Here is a tiny trained network, its code and every weight. The questions are about switching its units off for an input and a class, where a switched-off unit gives its printed mean instead of its output.

import numpy as np


def w(rows, s, z=0):
    codes = np.array(rows[::2]) - 128.0
    scale = np.full(codes.shape[1], s)
    scale[-1] = z or s
    return codes * scale


def f(y):
    return y / 2 * (1 + np.tanh(0.7978845608 * (y + 0.044715 * y**3)))


def log_softmax(a):
    a = a - a.max(-1, keepdims=True)
    return a - np.log(np.exp(a).sum(-1, keepdims=True))


def net(x, mask):
    res = np.array(x, float).reshape(1, 7) / 4 @ E
    y = f(res @ A[0][:, :-1].T + A[0][:, -1])
    res = res + np.where(mask, y, B[0][:, -1]) @ B[0][:, :-1]
    return log_softmax(res[-1] @ U[:, :-1].T + U[:, -1])


A, B = {}, {}
E = w([
[131,55,21,91,149,83,172,146],'x0',
[47,98,138,157,123,26,18,192],'x1',
[128,130,128,130,126,128,127,130],'x2',
[91,87,167,32,174,169,102,108],'x3',
[162,46,162,205,159,175,123,158],'x4',
[212,123,74,106,77,164,40,108],'x5',
[192,191,115,132,255,115,93,147],'x6',
],0.0054)
A[0] = w([
[167,124,106,109,94,145,70,131,25],'N1',
[136,146,94,181,110,113,151,144,78],'N2',
[171,153,123,114,123,175,185,103,14],'N3',
[106,212,94,87,97,94,124,99,72],'N4',
[105,109,138,148,124,77,78,131,66],'N5',
[141,65,144,189,152,160,115,116,61],'N6',
[156,137,111,187,105,91,141,112,113],'N7',
[176,113,91,105,89,164,51,131,22],'N8',
[110,111,140,130,122,87,80,148,24],'N9',
[162,70,164,143,133,148,133,166,49],'N10',
[114,185,205,156,95,161,89,108,31],'N11',
[161,137,129,111,123,179,174,103,47],'N12',
[145,170,98,193,90,116,155,155,31],'N13',
[137,68,40,103,135,105,161,152,48],'N14',
[169,159,125,126,198,113,123,145,24],'N15',
[110,93,144,75,156,146,117,118,31],'N16',
[91,73,153,47,165,183,79,112,66],'N17',
[178,115,110,111,97,136,78,112,101],'N18',
[145,124,116,115,126,122,151,123,36],'N19',
[133,76,55,115,155,87,157,133,24],'N20',
[97,117,133,144,124,88,74,145,48],'N21',
[149,134,135,119,142,156,193,115,46],'N22',
[148,150,117,113,123,184,174,126,48],'N23',
[146,183,108,138,211,118,104,135,40],'N24',
[94,76,141,126,7,151,149,125,2],'N25',
[164,128,93,117,99,158,75,127,93],'N26',
[115,193,117,55,101,101,128,120,69],'N27',
[166,131,121,127,168,112,109,132,58],'N28',
[109,105,127,132,93,141,141,130,52],'N29',
[63,141,169,146,176,103,207,153,44],'N30',
[90,119,123,143,128,96,65,145,40],'N31',
[166,154,94,196,77,93,134,144,69],'N32',
[170,81,157,157,129,137,128,146,94],'N33',
[136,185,203,138,92,163,96,142,20],'N34',
[144,66,139,181,140,170,117,134,88],'N35',
[130,118,133,128,129,129,132,131,29],'N36',
[156,160,103,131,197,125,100,130,66],'N37',
[138,142,126,135,160,120,121,126,29],'N38',
[95,127,127,134,131,98,71,144,24],'N39',
],0.013,0.0075)
B[0] = w([
[97,103,129,155,140,74,191,50,147],'N1',
[119,125,149,67,173,112,138,120,154],'N2',
[203,122,76,144,119,139,158,148,191],'N3',
[70,102,78,117,160,212,132,139,212],'N4',
[195,150,87,141,109,155,171,143,188],'N5',
[85,129,80,99,145,189,132,113,174],'N6',
[117,134,148,80,152,103,122,163,190],'N7',
[87,131,144,189,135,64,219,82,198],'N8',
[179,101,66,132,116,109,159,115,144],'N9',
[73,100,83,101,145,152,130,107,138],'N10',
[181,105,162,162,216,133,55,99,201],'N11',
[174,124,77,145,101,106,146,158,193],'N12',
[153,97,159,64,180,89,148,132,151],'N13',
[179,131,175,174,194,167,53,101,237],'N14',
[141,97,178,120,64,156,123,110,160],'N15',
[133,97,151,45,165,85,151,95,126],'N16',
[153,152,171,50,187,83,144,203,241],'N17',
[81,155,139,186,132,86,165,121,214],'N18',
[147,66,104,114,151,101,128,80,89],'N19',
[160,127,146,170,175,137,53,79,194],'N20',
[192,128,77,137,108,141,170,137,178],'N21',
[173,105,97,159,124,83,160,135,165],'N22',
[168,118,67,127,100,97,130,130,174],'N23',
[139,114,175,88,45,160,150,121,202],'N24',
[155,121,232,109,3,173,138,131,236],'N25',
[86,162,142,178,132,102,177,110,209],'N26',
[75,97,90,131,152,193,129,153,199],'N27',
[114,89,168,126,96,144,127,113,133],'N28',
[141,90,168,95,114,134,160,78,113],'N29',
[54,140,150,216,132,76,247,73,251],'N30',
[181,122,71,130,101,128,143,140,178],'N31',
[124,142,150,58,168,105,159,172,203],'N32',
[96,120,106,129,142,176,129,139,165],'N33',
[169,95,157,147,195,118,60,82,175],'N34',
[77,122,87,117,147,191,135,142,199],'N35',
[98,29,120,97,161,92,161,60,74],'N36',
[124,109,179,113,55,149,123,135,196],'N37',
[137,55,149,77,118,117,139,56,91],'N38',
[177,89,67,109,110,120,155,110,151],'N39',
],0.03,0.0031)
U = w([
[228,106,101,139,130,121,178,136,121],'0',
[108,126,191,171,160,91,208,65,116],'1',
[156,87,239,101,72,168,143,106,109],'2',
[194,98,197,156,213,143,81,69,112],'3',
[148,149,177,138,152,151,143,145,251],'4',
[161,121,192,52,201,98,171,165,105],'5',
[91,90,119,116,169,206,147,130,111],'6',
[70,154,77,73,46,1,10,61,98],'7',
],0.0063,0.018)

Each question gives the input, the list of numbers given to net, and the class t.
The units are the neurons (one row each of A and B). Each row of codes is followed by its name. A weight is (code - 128) times the scale printed after its matrix; where a second scale follows, it is the last column's (A, B and U).
mask holds one flag per neuron, in row order. A switched-off neuron (its flag False) gives its mean, the last column of its row in B, instead of its output. The means were averaged over made-up inputs and are rounded, as every weight is.
A unit's drop is (log p(t) with every unit on - log p(t) with that unit switched off) / (log p(t) with every unit on - log p(t) with every unit switched off).
The circuit of an input: a set's keep is (log p(t) with only the set's units on - log p(t) with every unit switched off) / (log p(t) with every unit on - log p(t) with every unit switched off). Starting from the 12 units with the biggest drops (on a tie, the unit counted first), units are removed one at a time, each time the one whose removal leaves the highest keep (on an exact tie, the one counted first), for as long as the keep stays at least 0.8.
circuit, biggest first: the units of the circuit, biggest drop first
unit that matters most: the unit with the biggest drop
top k neurons: the k neurons with the biggest drops, biggest first
drop when u is switched off: that unit's drop, to one decimal
input [7,6,6,0,-2,2,8], class 2: unit that matters most	N24
input [4,-2,-6,6,-8,-5,8], class 2: circuit, biggest first	N24, N15
input [3,1,0,6,2,-1,5], class 5: top 2 neurons	N17, N25
input [-7,4,-3,1,-8,3,-4], class 6: top 3 neurons	N4, N27, N14
input [-3,-4,4,1,7,7,-5], class 1: top 3 neurons	N8, N18, N26
input [7,-1,1,-3,8,-5,-5], class 6: circuit, biggest first	N35, N6
input [4,-1,-2,4,-5,4,-1], class 6: top 2 neurons	N27, N4
input [6,-6,-6,-8,4,-7,-6], class 5: circuit, biggest first	N13, N2
input [0,-7,3,6,-7,-1,3], class 0: circuit, biggest first	N3, N12
input [-6,1,-5,4,-3,3,2], class 3: circuit, biggest first	N11, N34
input [6,7,-1,1,-6,3,8], class 2: circuit, biggest first	N24, N37
input [-6,1,4,7,8,-5,2], class 6: circuit, biggest first	N6, N35
input [5,1,-1,-2,-8,4,-5], class 6: top 2 neurons	N4, N27
input [-6,2,6,4,-1,7,-4], class 1: unit that matters most	N8
input [-7,4,1,6,-3,6,-3], class 3: top 3 neurons	N11, N34, N30
input [7,1,3,-2,-5,-7,-1], class 1: top 2 neurons	N30, N11
input [-3,5,-6,-1,-7,7,-8], class 2: top 2 neurons	N25, N30
input [-3,2,-5,0,2,-5,0], class 1: top 2 neurons	N30, N17
input [2,6,3,-7,-5,2,-3], class 5: top 2 neurons	N32, N7
input [1,-2,-7,-8,-2,8,-6], class 1: unit that matters most	N8
input [1,6,3,8,2,0,-7], class 5: top 2 neurons	N17, N16
input [6,-7,5,7,0,5,-8], class 2: top 2 neurons	N25, N29
input [8,-4,-7,-7,-6,1,-8], class 2: top 2 neurons	N25, N11
input [8,3,2,-2,4,-4,1], class 3: drop when N20 is switched off	0.1
input [0,-6,-1,3,3,3,7], class 2: drop when N37 is switched off	0.5
